How the units are linked:
Q389: ζ>Q84, δ>Q39, ξ>Q532
Q719: ζ>Q400, δ>Q77, ξ>Q974
Q39: ζ>Q786, δ>Q769, ξ>Q95
Q753: ζ>Q478, δ>Q65, ξ>Q39
Q994: ζ>Q492, δ>Q916, ξ>Q96
Q456: ζ>Q422, δ>Q401, ξ>Q828
Q422: ζ>Q39, δ>Q112, ξ>Q564
Q547: ζ>Q469, δ>Q942, ξ>Q77
Q564: ζ>Q95, δ>Q456, ξ>Q942
Q939: ζ>Q828, δ>Q156, ξ>Q369
Q108: ζ>Q612, δ>Q998, ξ>Q294
Q643: ζ>Q419, δ>Q478, ξ>Q84
Q476: ζ>Q405, δ>Q646, ξ>Q366
Q112: ζ>Q769, δ>Q668, ξ>Q456
Q187: ζ>Q558, δ>Q643, ξ>Q720
Q646: ζ>Q756, δ>Q276, ξ>Q612
Q828: ζ>Q564, δ>Q775, ξ>Q548
Q130: ζ>Q331, δ>Q469, ξ>Q400
Q720: ζ>Q276, δ>Q84, ξ>Q998
Q492: ζ>Q77, δ>Q54, ξ>Q653
Q558: ζ>Q784, δ>Q419, ξ>Q276
Q916: ζ>Q54, δ>Q213, ξ>Q102
Q880: ζ>Q974, δ>Q653, ξ>Q784
Q102: ζ>Q994, δ>Q405, ξ>Q432
Q432: ζ>Q96, δ>Q219, ξ>Q643
Q875: ζ>Q282, δ>Q558, ξ>Q646
Q784: ζ>Q941, δ>Q377, ξ>Q875
Q539: ζ>Q720, δ>Q389, ξ>Q783
Q756: ζ>Q213, δ>Q875, ξ>Q476
Q405: ζ>Q916, δ>Q756, ξ>Q219
Q277: ζ>Q130, δ>Q547, ξ>Q719
Q65: ζ>Q366, δ>Q108, ξ>Q769
Q401: ζ>Q112, δ>Q400, ξ>Q775
Q282: ζ>Q188, δ>Q784, ξ>Q756
Q775: ζ>Q456, δ>Q633, ξ>Q939
Q662: ζ>Q719, δ>Q492, ξ>Q880
Q941: ζ>Q156, δ>Q880, ξ>Q282
Q95: ζ>Q389, δ>Q422, ξ>Q306
Q276: ζ>Q875, δ>Q187, ξ>Q350
Q612: ζ>Q476, δ>Q350, ξ>Q65
Q783: ζ>Q998, δ>Q532, ξ>Q130
Q942: ζ>Q306, δ>Q828, ξ>Q934
Q188: ζ>Q939, δ>Q941, ξ>Q213
Q294: ζ>Q65, δ>Q331, ξ>Q112
Q419: ζ>Q377, δ>Q432, ξ>Q187
Q219: ζ>Q102, δ>Q476, ξ>Q478
Q532: ζ>Q539, δ>Q95, ξ>Q469
Q769: ζ>Q753, δ>Q294, ξ>Q422
Q54: ζ>Q934, δ>Q369, ξ>Q994
Q400: ζ>Q668, δ>Q277, ξ>Q633
Q369: ζ>Q548, δ>Q188, ξ>Q916
Q478: ζ>Q432, δ>Q366, ξ>Q786
Q786: ζ>Q643, δ>Q753, ξ>Q389
Q84: ζ>Q187, δ>Q786, ξ>Q539
Q633: ζ>Q401, δ>Q719, ξ>Q156
Q934: ζ>Q547, δ>Q548, ξ>Q492
Q668: ζ>Q294, δ>Q130, ξ>Q401
Q548: ζ>Q942, δ>Q939, ξ>Q54
Q156: ζ>Q775, δ>Q974, ξ>Q188
Q350: ζ>Q646, δ>Q720, ξ>Q108
Q331: ζ>Q108, δ>Q783, ξ>Q668
Q653: ζ>Q662, δ>Q994, ξ>Q377
Q77: ζ>Q277, δ>Q934, ξ>Q662
Q469: ζ>Q783, δ>Q306, ξ>Q277
Q998: ζ>Q350, δ>Q539, ξ>Q331
Q974: ζ>Q633, δ>Q662, ξ>Q941
Q213: ζ>Q369, δ>Q282, ξ>Q405
Q377: ζ>Q880, δ>Q96, ξ>Q558
Q366: ζ>Q219, δ>Q612, ξ>Q753
Q306: ζ>Q532, δ>Q564, ξ>Q547
Q96: ζ>Q653, δ>Q102, ξ>Q419

The rows follow the links: the fewer symbols apart two units are, the more alike their rows tend to be.

Each row is also shifted at random along 3 hidden directions that mean nothing.

Some units, each with a row of numbers:
Q492 -> (-58, -11, 12, -29, 24, -26, -4, 18, -2, 15, 37, 26, 13, 7, -1, -38, 4, 43, -15, 25, -4, 33, -25, -14)
Q331 -> (0, -31, 7, 42, 9, 5, -21, -6, -31, -38, -5, 5, -53, -20, 26, -27, -11, -6, 13, -16, 31, 7, 22, -24)
Q419 -> (-116, 42, 14, -7, 5, 25, 34, -30, 30, 35, -8, -43, 51, 45, 11, 36, 0, -20, -4, 40, -25, 10, -29, -23)
Q769 -> (-90, -32, -7, 42, 0, 47, -22, 13, -3, 17, -52, -7, -15, 23, 26, -18, -25, 14, -10, -48, -2, -43, 28, 28)
Q756 -> (38, 7, 45, -7, 44, -28, 45, -21, 13, -15, 35, -24, 20, -4, 20, -3, -8, -4, 3, 59, 21, 40, -23, -62)
Q96 -> (46, -10, 36, -18, 24, -7, -8, 31, -22, 37, 17, -15, 4, 31, 1, -3, 3, 43, -53, 0, 40, -17, -3, 5)
Q112 -> (7, 5, -46, 30, -47, 20, -14, 0, 31, -17, -36, 4, -24, 0, 1, 11, 6, -26, 30, -52, -5, -18, 0, 7)
Q880 -> (17, 35, -2, -29, -17, -24, -28, -2, -9, 27, 31, 2, 4, 18, -32, 29, 33, -4, -22, 9, 23, 25, -37, -16)
Q783 -> (43, -30, -6, 36, -12, 4, -14, 6, 1, -37, -10, 8, -52, -19, 32, -26, -2, -17, 21, -19, 31, 10, 10, -33)
Q432 -> (130, 34, 26, -1, 4, -14, 22, -29, -7, -7, 20, -35, 1, -7, -9, 50, 23, -35, 4, 26, 26, 1, -4, -33)
Q974 -> (-33, -37, -42, -26, -22, 34, -33, 84, 102, 87, -35, 21, 33, 82, 11, -27, -11, 62, -45, -84, -27, -56, -33, 76)
Q875 -> (-26, 20, 23, -7, 32, -2, 48, -27, 33, 8, 14, -31, 36, 30, 28, 7, -4, -13, 7, 52, -4, 28, -34, -55)
Q939 -> (57, 11, 19, -40, 16, -63, -22, -8, -108, -41, 60, 43, -21, -69, -58, -15, 18, 27, -17, 35, 14, 26, 21, 5)
Q478 -> (34, -24, 30, 25, 29, 23, 24, 2, -1, 6, -20, -33, -5, 19, 35, -1, -20, 6, -20, -7, 25, -33, 26, 3)
Q662 -> (18, -25, -8, -40, 40, -33, 68, 19, 80, -19, 26, 33, 65, -7, 22, -54, -31, 38, 28, 46, -55, 34, -29, -8)
Q400 -> (-114, -42, -29, 4, -4, 23, -21, 33, 31, 19, -23, 35, 1, 22, 15, -48, -24, 33, 3, -36, -26, 1, -10, 27)
Q350 -> (50, -14, 29, 48, -11, 25, -35, 2, -27, 14, -7, -37, -62, 33, 28, 11, 12, -10, -26, -34, 76, -20, 12, -26)
Q828 -> (18, 10, 2, -9, -13, -53, -31, -19, -60, -58, 59, 40, -43, -58, -27, -19, 26, -13, 32, 25, 31, 68, -15, -59)
Q994 -> (28, 29, -12, -35, -2, -16, 26, 2, 51, 34, 7, -5, 47, 19, -18, 27, 11, 0, 1, 22, -40, 0, -32, 12)
Q720 -> (14, -13, 4, 32, 9, 30, 43, -21, 62, -13, -27, -34, 11, 30, 51, 2, -22, -28, 34, 6, -2, -1, -10, -33)
Q942 -> (-148, -5, -13, -2, -9, -11, -35, -4, -29, -14, 25, 34, -9, -18, -7, -34, 9, 3, 11, 19, -5, 55, -28, -31)
Q476 -> (120, 36, 33, -7, 11, -12, 13, -21, -48, -6, 13, -27, -10, -15, -23, 58, 15, -11, -9, 15, 22, -21, 26, -6)
Q548 -> (-17, 22, 4, -41, 7, -47, -29, 1, -86, -20, 43, 36, -5, -52, -55, -11, 13, 18, -12, 28, -5, 28, 12, 10)
Q389 -> (8, -17, -5, 23, 21, 19, 33, -13, 5, -28, -35, -7, 4, -32, 19, -8, -35, -11, 20, 2, -25, -26, 42, 27)
Q276 -> (-72, 17, 17, 7, 10, 36, 1, 1, -13, 59, -37, -48, 25, 39, 0, 32, -15, 1, -43, -14, -3, -55, 26, 44)

Complete each set of four: the symbols that take the first to the second take the third to the fourth, perhaps in another order.
Answer with the unit's name.
(-29, 6, 18, 7, 17, 33, 21, 3, 8, 47, -33, -36, 35, 36, 9, 23, -17, 5, -26, -3, -18, -53, 21, 47)
: (47, 0, 14, 9, -31, 22, -38, 35, 37, 73, -14, -32, -18, 91, 13, 34, 29, 4, -46, -54, 60, -27, -34, -9)
:: (-33, -25, -15, -1, -3, -18, -10, 6, 17, -27, 16, 37, -8, -17, 13, -48, -7, 12, 24, -1, -8, 38, -15, -22)
: Q469

(100, -9, -29, 43, -48, 5, -37, 3, 6, -30, -10, 8, -69, -11, -1, 6, 25, -34, 23, -51, 38, -1, 5, -19)
: (-32, -10, -33, -3, -26, -12, -12, 6, 34, -16, 8, 32, 2, -6, -2, -25, 10, -7, 28, -3, -16, 36, -30, -18)
:: (-24, 17, -1, 22, -12, 28, 15, -39, -5, -15, -28, -26, -1, -15, 6, 33, -3, -41, 21, 0, -10, -20, 20, -1)
: Q112

(16, -16, 15, 35, 24, 19, 56, -21, 66, -22, -24, -27, 19, 15, 61, -10, -32, -21, 31, 21, -1, -1, -4, -40)
: (-30, 13, 23, -10, 20, -1, 49, -21, 48, 11, 4, -29, 43, 30, 34, 2, -4, -7, 9, 52, -8, 30, -34, -49)
:: (45, 1, -50, 18, -43, 13, 7, -5, 46, -32, -29, 14, -10, -25, -4, 9, -2, -27, 47, -26, -26, -5, 3, 20)
: Q108

(43, -12, 4, 50, -30, 44, -19, 6, 30, 22, -35, -39, -39, 54, 41, 16, 4, -11, -12, -53, 54, -34, 0, -15)
: (-84, 36, 39, -7, 34, 3, 34, -50, -54, 8, 3, -39, 36, -12, -10, 34, -16, -16, -14, 56, -26, -9, 25, 5)
:: (51, 0, 45, -13, 37, -21, 27, -6, -8, -1, 38, -18, 1, 7, 20, -12, -1, 9, -14, 47, 33, 29, -14, -46)
: Q994

(-59, -9, 49, 26, 48, -1, 31, -40, -32, -26, -1, -31, -4, -7, 40, -15, -23, -13, 8, 56, 10, 22, 14, -48)
: (52, 40, 33, 1, 5, 1, 0, -28, -62, 7, 8, -38, -8, -3, -21, 50, 20, -20, -25, 19, 26, -21, 26, 4)
:: (-31, -9, -35, 37, -29, 21, 4, -15, 47, -30, -27, 6, -17, -9, 28, -16, -11, -27, 39, -16, -14, 10, -7, -26)
: Q389

(-103, 27, 18, 28, -14, 28, -39, -44, -108, 7, -15, -26, -34, -22, -23, 44, 4, -34, -10, -3, 19, -20, 44, 4)
: (-49, 19, 0, 21, -6, 21, 9, -38, -25, -11, -30, -27, 3, -15, -1, 38, -4, -43, 15, 8, -8, -14, 26, -1)
:: (-60, 4, -41, 14, -44, 22, -43, 10, -22, 10, -36, 22, -25, -8, -23, 9, 2, -4, -2, -53, -21, -30, 26, 53)
: Q130

(38, 13, 38, 8, 19, 8, 1, -9, -48, 16, -6, -34, -5, 3, -15, 35, -11, -3, -31, 5, 23, -42, 38, 25)
: (37, 17, 12, -14, 46, -3, 99, -30, 47, -15, -18, -32, 67, -12, 19, 23, -34, -20, 30, 55, -60, -12, 9, 10)
:: (32, 37, 7, -38, -9, -29, -2, -6, -16, 9, 39, 1, 22, 1, -38, 28, 33, -2, -10, 31, -2, 25, -30, -14)
: Q880

(-4, -37, -10, 4, 13, -8, -16, 20, -19, -27, 13, 43, -25, -32, -8, -42, -15, 20, 12, -13, -10, 7, 16, 16)
: (-68, -19, -11, -8, 27, -18, 24, -12, -15, -44, 6, 41, 16, -60, -4, -42, -24, 14, 29, 25, -48, 20, 18, 14)
:: (62, 9, -28, -33, -32, -21, -38, 28, -14, 9, 15, 32, -10, -16, -49, 9, 33, 15, -13, -34, -6, -4, -1, 38)
: Q77

(50, -20, 8, -31, 16, -33, -13, 28, -7, 0, 39, 35, -3, -10, -8, -37, 2, 46, -17, 5, 9, 18, -12, 0)
: (-17, 2, 33, -34, 41, -20, 19, 9, -22, 27, 26, -13, 27, 9, 1, -4, -10, 30, -32, 38, -3, -2, -4, 7)
:: (-135, 31, 29, -15, 25, 11, 55, -35, 42, 24, 2, -40, 69, 34, 26, 19, -18, -17, 11, 70, -37, 28, -42, -46)
: Q720

(-38, 2, -9, 19, 2, 19, 34, -27, 2, -11, -37, -19, 14, -14, 7, 22, -28, -27, 19, 2, -40, -28, 34, 28)
: (76, 5, -24, 35, -40, 38, -7, 6, 15, 12, -55, -30, -30, 16, 6, 45, 7, -25, -1, -65, 13, -64, 32, 43)
:: (52, 12, -56, -19, -65, -3, -55, 36, 32, 25, -4, 33, -13, 29, -35, 22, 34, 6, -2, -68, -2, -16, -21, 36)
: Q633

(57, -7, -32, 12, -36, -1, -43, 4, -37, -30, -8, 22, -42, -37, -32, 9, 9, -12, 6, -43, 5, -18, 30, 35)
: (-10, 16, -37, -30, -26, -25, 1, 2, 31, -5, 11, 28, 26, -17, -35, 2, 11, -1, 22, 3, -45, 14, -26, 25)
:: (92, -27, 8, 36, 22, -1, 15, -7, -36, -49, -15, 4, -31, -42, 9, -16, -23, -2, 11, -8, 17, -19, 51, 9)
: Q564

(-148, -14, 42, 23, 46, 33, 15, -21, -15, 18, -23, -43, 15, 27, 38, -12, -31, -1, -24, 18, -3, -16, 13, -9)
: (56, -23, 13, 30, 18, 15, 51, -6, 70, -18, -38, -32, 13, 24, 58, -2, -20, -19, 29, 11, 8, -5, -1, -36)
:: (-40, 4, -8, -2, 0, -19, -19, -11, -66, -37, 9, 33, -18, -61, -33, -11, -3, 0, 17, 8, -21, 4, 39, 22)
: Q456

(31, -7, -19, -33, -10, -16, -37, 41, -25, 23, 17, 36, -7, 2, -37, -9, 16, 41, -27, -31, -6, -18, 1, 49)
: (56, 15, -13, -19, -20, -22, 2, 15, 56, 22, 21, 5, 19, 29, -7, 7, 32, 8, 0, 3, 3, 21, -46, -22)
:: (57, -6, 27, 10, 20, 9, 0, 7, -28, 21, -17, -34, -13, 13, 1, 21, -9, 4, -35, -15, 29, -54, 35, 24)
: Q786

(33, 13, -2, -15, -33, -10, -64, 31, -7, 43, 28, 16, -25, 41, -23, -2, 48, 22, -37, -35, 53, 13, -38, -16)
: (1, -4, -5, -29, 2, -21, 8, 16, 48, 11, 30, 16, 26, 31, 7, -22, 10, 21, 3, 16, -6, 33, -55, -32)
:: (49, 11, -23, -1, -53, -18, -43, 12, -8, -14, 27, 40, -37, -13, -30, -2, 35, -3, 16, -23, 26, 34, -21, -18)
: Q828

(-78, -10, -15, -13, 39, -22, 51, -23, -9, -65, 8, 33, 37, -75, -1, -45, -38, -6, 55, 52, -80, 31, 21, 9)
: (-3, 1, -26, -5, -39, -13, -46, 10, -2, -12, 21, 31, -35, -11, -17, -18, 32, -2, 19, -21, 15, 34, -29, -25)
:: (80, 23, -6, -32, -13, -11, -6, 22, 18, 39, 6, 1, 16, 28, -31, 33, 29, 9, -29, -21, 1, -22, -14, 38)
: Q405

(21, -13, 5, -29, 20, 12, 24, 39, 66, 52, -17, -8, 54, 57, 7, 4, -16, 39, -34, -19, -26, -38, -9, 49)
: (-3, 26, 29, -8, 13, -3, 37, -25, 24, 7, 12, -34, 28, 19, 11, 26, 0, -16, 5, 50, 3, 23, -30, -45)
:: (-37, 25, -24, -20, -19, -31, -18, -22, -21, -31, 35, 34, -3, -41, -36, -3, 22, -16, 27, 22, -16, 44, -22, -28)
: Q974

